(in the rows, 128 means zero)
Rows with their classes:
[149 117 122 160 127 162 162 110 135 135 119 112 131 117  99 102 113 153
 124]
kas
[150 148 120 127 126 145 149 102 120  95 100 115 124 166 127 140 128 137
 132]
kas
[146 116 116 172 168 140 117 165 127 139 156 129 106 123 101 118 122 128
 112]
Puv
[152 105 127 152 128 149 143 123 132 130 138  91 113 142 104 134 101 118
 111]
nodu
[143 134 125 126 130 140 133 141 115 129 144 120 108 151 122 124 120 128
 119]
Puv
[125 139 121 110 123 122 130 119 132 109 125 144 111 116 142 128 132 145
 126]
kas
[147 125 124 142 133 153 136 145 114 127 147  96  99 173 133 135 109 123
 109]
Puv
[ 72  97 154  79 111  74  70 157 155 184 178 195 134   4 144 116 146 103
 132]
Puv
[139 160 122  97 117 131 145 103 101  80 120 103  79 183 145 147 133 145
 130]
kas
[130 108 119 137 127 112 144 127 141 151 150 133 115  96  98 106 114 124
 118]
tiv
[143 114 134 138 130 112 127 130 129 112 129  98 204 131 138 143 126 122
 111]
tiv
[119 118 136 105 121 105 123 140 143 144 156 146  92  85 129 123 130 124
 120]
nodu
[143 140 124 133 127 144 144  93 112  85 104 104 113 175 137 135 116 137
 127]
kas
[146 129 125 140 127 136 144 127 129 133 131 115 115 133 115 118 108 124
 116]
tiv
[149 136 122 143 140 142 145 114 114 107 114 124 122 164 125 126 128 140
 130]
kas
[156 124 111 163 133 119 172 129 139 167 145 126 142 141  66 101 104 130
 126]
Puv
[119 145 130 114 130 107 116 131 139 117 150 154  92 103 112 141 142 137
 132]
nodu
[144 132 128 123 118 122 155 118 135 118 130 109 103 135 119 140 124 129
 119]
nodu
[118 142 141 103 127 122 113 112 108 103 115 116 124 147 160 158 145 133
 137]
zuruv
[146 130 132 122 120 138 138 141 114 110 142  77  94 157 125 150 117 124
 115]
nodu
[140 142 105 114 124 131 146 107 128 103 116 133  75 145 118 135 123 165
 123]
kas
[131 136 122 110 132 138 121 144 118 121 150 125  97 130 136 124 114 130
 116]
Puv
[134 133 127 113 125 128 137 125 125 119 147 125  93 133 121 125 117 134
 114]
nodu
[134 111 123 157 134 143 128 149 125 145 139 112 120 120 105 126 112 109
 114]
Puv
[168 129 106 193 158 159 176 115 137 119 106 103 129 179  78 116 107 142
 116]
kas
[132 124 129 149 127 141 140 104 132 115 126 120 152 140 118 142 129 134
 137]
zuruv
[164 142 120 141 132 166 158 123  90 124 118  76 114 203 126 122 101 125
 120]
Puv
[159  89 115 201 136 161 175 114 169 160 109 114 152 114  68  85  95 134
 113]
tiv
[132 149 128 120 132 123 131 128 117 139 134 113 120 147 126 126 123 113
 128]
Puv
[114 131 127  94 120 118 116 128 127 119 146 153 113 100 148 126 132 139
 127]
kas
[123 141 134 112 123 108 132 134 132 119 136 126 110 123 117 153 138 139
 127]
nodu
[153 133 130 137 119 162 154 105 117  91 117  81 105 171 138 146 113 131
 116]
tiv
[136 143 128 132 131 127 127 133 116 120 138 112 100 153 120 138 143 133
 123]
Puv
[127 114 132 127 120 126 139 131 132 129 141 112 119 122 128 143 116 124
 117]
nodu
[120 130 118 125 132 126 146 101 120  99  87 109  95 153 116 113 125 154
 124]
kas
[139 125 118 173 129 140 140 111 131 126 119 124 126 138  99 120 119 145
 124]
kas
[129 152 125 104 132 117 128 115 126 102 137 127  99 141 136 151 129 149
 128]
kas
[147 139 120 146 148 146 135 134 119 105 137 102  88 163 110 129 112 136
 116]
nodu
[142 125 127 156 131 150 129 141 117 124 143  73 123 161 118 138 119 114
 121]
Puv
[146 120 116 157 137 155 116 150 114 119 139 110  94 159 113 146 119 139
 109]
Puv
[134 137 133 120 131 129 136 139 117 136 138 112 125 133 122 123 115 123
 129]
Puv
[147 160 126 125 136 125 138 104 109  91 118 131 105 174 124 152 145 143
 129]
kas
[121 115 120 127 128 122 123 130 137 123 137 145 119  93 120 172 120 137
 120]
kas
[149 149 122 135 132 134 179 129 115 137 137  86 117 169  81 137 106 136
 134]
nodu
[129 138 131  97 129 136 117 123 108 102 133 131  98 150 154 139 124 131
 123]
tiv
[113 129 125 116 124 114 106 138 122 130 134 141 118 115 141 137 144 130
 121]
Puv
[138 126 119 146 133 126 132 159 131 126 134 127 127 141 114 128 128 129
 130]
Puv

Rows with their classes:
[136 115 135 126 142 131 139 102 119 133 130 124 114 119 158 117 128 140
 123]
dudon
[132 126 147 141 121 128 142 157 120 133 133 133 157 142 138 143 138 153
 128]
nirag
[126 120 136 129 123 115 128 131 134 138 128 126 123 143 138 114 132 124
 127]
pepur
[134 145 121 129 144 132 125 166 133 126 124 141 153 122 128 133 117 135
 122]
dudon
[138 119 142 145 135 134 140 172 128 128 127 124 107 124 174 125 124 134
 122]
dudon
[137 123 117 123 121 134 126 171 124 138 124 138 133 101 150 138 138 152
 136]
dudon
[128 141 135 127 134 123 137 121 125 124 132 134 160 134 140 128 137 139
 128]
pepur
[127 126 139 120 132 116 135 128 126 128 129 133 139 132 130 128 125 146
 136]
nirag
[123 134 129 119 115 104 148 145 130 136 129 131 118 132 115 139 136 139
 128]
nirag
[138 152 142 102 128 113 150 125 122 128 128 133 142 135 115 129 135 157
 139]
nirag
[138 129 114 161 129 148 138 171 123 128 125 130 150 127 130 151 137 147
 121]
nirag
[136 129 139 123 137 133 139 147 127 127 133 126 111 137 138 105 130 152
 126]
nirag
[134  93 132 158 133 141 140 146 119 135 134 133 142 144 135 138 123 156
 112]
nirag
[127 105 133 113 152 109 142 167 127 130 130 132 138 154 113 126 119 151
 116]
nirag
[136 129 133 118 137 124 137 137 130 133 132 135 126 130 135 113 120 133
 134]
dudon
[143 132 137 130 119 131 127 137 130 129 135 132 139 116 134 124 137 142
 148]
nirag
[130 176 154 128 118 111 137 115 137 128 133 135 174 147 112 114 131 108
 133]
pepur
[126 120 135 130 120 118 137 118 129 131 134 135 137 133 123 122 140 142
 130]
nirag
[143 134 123 134 123 137 128 150 128 128 134 132 159 111 135 134 130 153
 134]
dudon
[144 110 125 133 157 149 122 139 134 128 139 113 143 139 133 112 128 152
 128]
pepur
[156 123 129 102 119 127 130 163 131 129 136 143 149 112 123 122 130 164
 148]
pepur
[119 134 132 128 123 112 139 125 130 130 131 133 130 137 121 142 132 135
 128]
nirag
[143 123 142 106 123 110 138 184 142 129 130 137 158 143 122 116 112 149
 129]
nirag
[142 146 133 123 121 129 136 176 134 128 130 135 141 124 126 130 133 151
 134]
dudon
[142 142 127 108 119 112 142 172 133 130 135 135 135 140 126 122 140 157
 151]
pepur
[134 114 143 133 121 121 136 162 139 119 135 133 135 138 120 118 135 142
 123]
pepur
[121 128 143 141  93 121 133 122 139 134 130 133 146 116 127 124 126  98
 121]
pepur
[150 119 131 120 127 130 123 156 135 127 142 126 141 125 131 108 116 132
 128]
pepur
[137 106 126 124 128 127 125 123 127 130 132 136 123 113 119 144 125 143
 124]
nirag
[138 138 135 142 108 127 146 186 131 134 127 138 156 123 118 145 126 139
 113]
nirag
[127 164 144 131 114 131 135 109 126 128 128 131 186 113 145 129 135 119
 136]
pepur
[125 169 145 120 123 117 134 134 129 129 127 128 152 137 136 123 129 125
 136]
pepur
[128 175 128 125 142 141 128 127 125 125 120 121 143 111 151 117 135 136
 131]
pepur
[140 137 122 147 122 146 122 146 118 126 124 132 144 127 139 129 144 128
 121]
pepur
[112 160 124 121 120 101 129 122 128 130 113 143 153 118 138 141 141 130
 135]
pepur
[129 134 128 106 141 114 125 144 125 127 126 134 133 137 114 116 122 144
 130]
dudon

Rows with their classes:
[119 114 135 132 133 135 135 103 129 152 120 132 121 140 135 135 131 153
 109]
C
[132 122 118 125 131 127 121 115 133 124 116 130 128 133 149 132 129 148
 135]
Q
[166 172 178 152  98 123 142 188 122 112 173 114 118 114  66 139 137  27
 126]
A
[131 128 153 138 179 139 123 137 105 151 131 117 114 135 105 115 126 111
 121]
A
[113 115 138 118 132 128 128 129 136 114 139 138 129 129 132 124 129 152
 151]
J
[143 140 137 136 123 127 141 141 135 143 132 120 129 133 103 123 129 115
 138]
A
[119 126 162 134 158 127 134 131 125 130 144 124 113 133 110 120 130 126
 142]
A
[ 93 106 155 125 147 128 127 105 127 106 149 146 118 133 138 114 127 162
 171]
J
[117 121 156 139 150 130 141  98 132 143 126 127 120 133 122 129 129 134
 115]
A
[108 133 180 129 143 123 140  99 127 112 154 143 105 119 107 128 132 115
 135]
J
[108  99 125 135 127 138 132  92 135 169 115 134 128 148 155 139 124 192
  92]
C
[ 85 117 194 116 164 136 139  85 110 122 157 151  92 123 107 129 124 120
 107]
C
[100 143 177 152 162 121 139  52 118 146 125 126  90 130 142 151 127  97
  81]
A
[116 146 156 138 141 116 135  84 138 108 113 129 112 122 150 140 127 104
 137]
Z
[ 74 120 174 137 167 127 144  45 138 132 129 145 109 123 157 135 127 164
 126]
J
[ 92 111 145 124 166 137 121  72 123 132 126 139 113 137 155 124 123 161
 115]
J
[132 133 113 129  96 117 133 105 142 113 115 133 132 123 156 143 129 127
 119]
Q
[126 136 146 111 167 137 121 124 112 110 147 138 113 119 104 115 129 101
 125]
A
[122 128 136 147 129 129 139  94 134 157 114 124 121 137 139 138 126 149
  95]
C
[ 90  98 156  75 210 144 104 151  87  96 178 154 118 120  99  80 131 167
 174]
J
[ 83 116 171 120 166 127 140  55 127 107 143 163 100 115 131 122 133 142
 125]
J
[112 108 108 121 133 126 127 108 152 136 100 128 141 145 160 116 127 204
 179]
J
[123 131 139 142 145 123 131 127 135 146 110 119 129 138 135 131 124 134
 133]
A
[119 112 107  95 176 131  99 157 110 120 131 130 133 134 125  91 129 169
 169]
Z
[141 146 118 129 162 115 125 120 118 111 115 126 124 125 118 125 124 100
 131]
Z
[131 146 139 154 129 115 145  92 136 134 110 119 119 134 129 148 127  96
 108]
A
[144 150 131 148 125 122 135 140 131 124 120 113 126 127 115 137 127  82
 120]
A
[113 155 177 155 135 118 155  56 134 136 122 125 103 129 142 154 124 102
  96]
A
[144 147 175 142 127 128 137 178 121 124 166 117 118 124  80 127 131  54
 138]
A
[127 140 131 121 140 112 127 121 135 111 120 126 129 124 145 129 126 110
 145]
Z
[ 73 134 190 135 206 116 146  27 114 127 115 156  79 120 146 136 129 128
  86]
A
[129 141 123 131 136 119 130  87 125 111 108 131 119 119 157 142 126 108
 111]
Z

Rows with their classes:
[136 124 144 127 138 128 136 132 118 120  95 127 147 131 147 120 121 139
 136]
E
[130 134 136 136 146 139 130 130 118 131  97 135 133 158 142 122 121 136
 140]
E
[115 138 120 124 126 129 125 126 135 141 169 130 119 149 124 135 123 120
 121]
P
[142 131 138 139 133 133 124 132 119 121 102 137 123 132 132 131 131 130
 137]
T
[146 136 138 123 131 131 126 115 126 132 116 144 136 144 142 132 124 136
 135]
T
[129 151 132 142 149 150 136 121 117 145  85 147 120 190 140 130 112 139
 144]
E
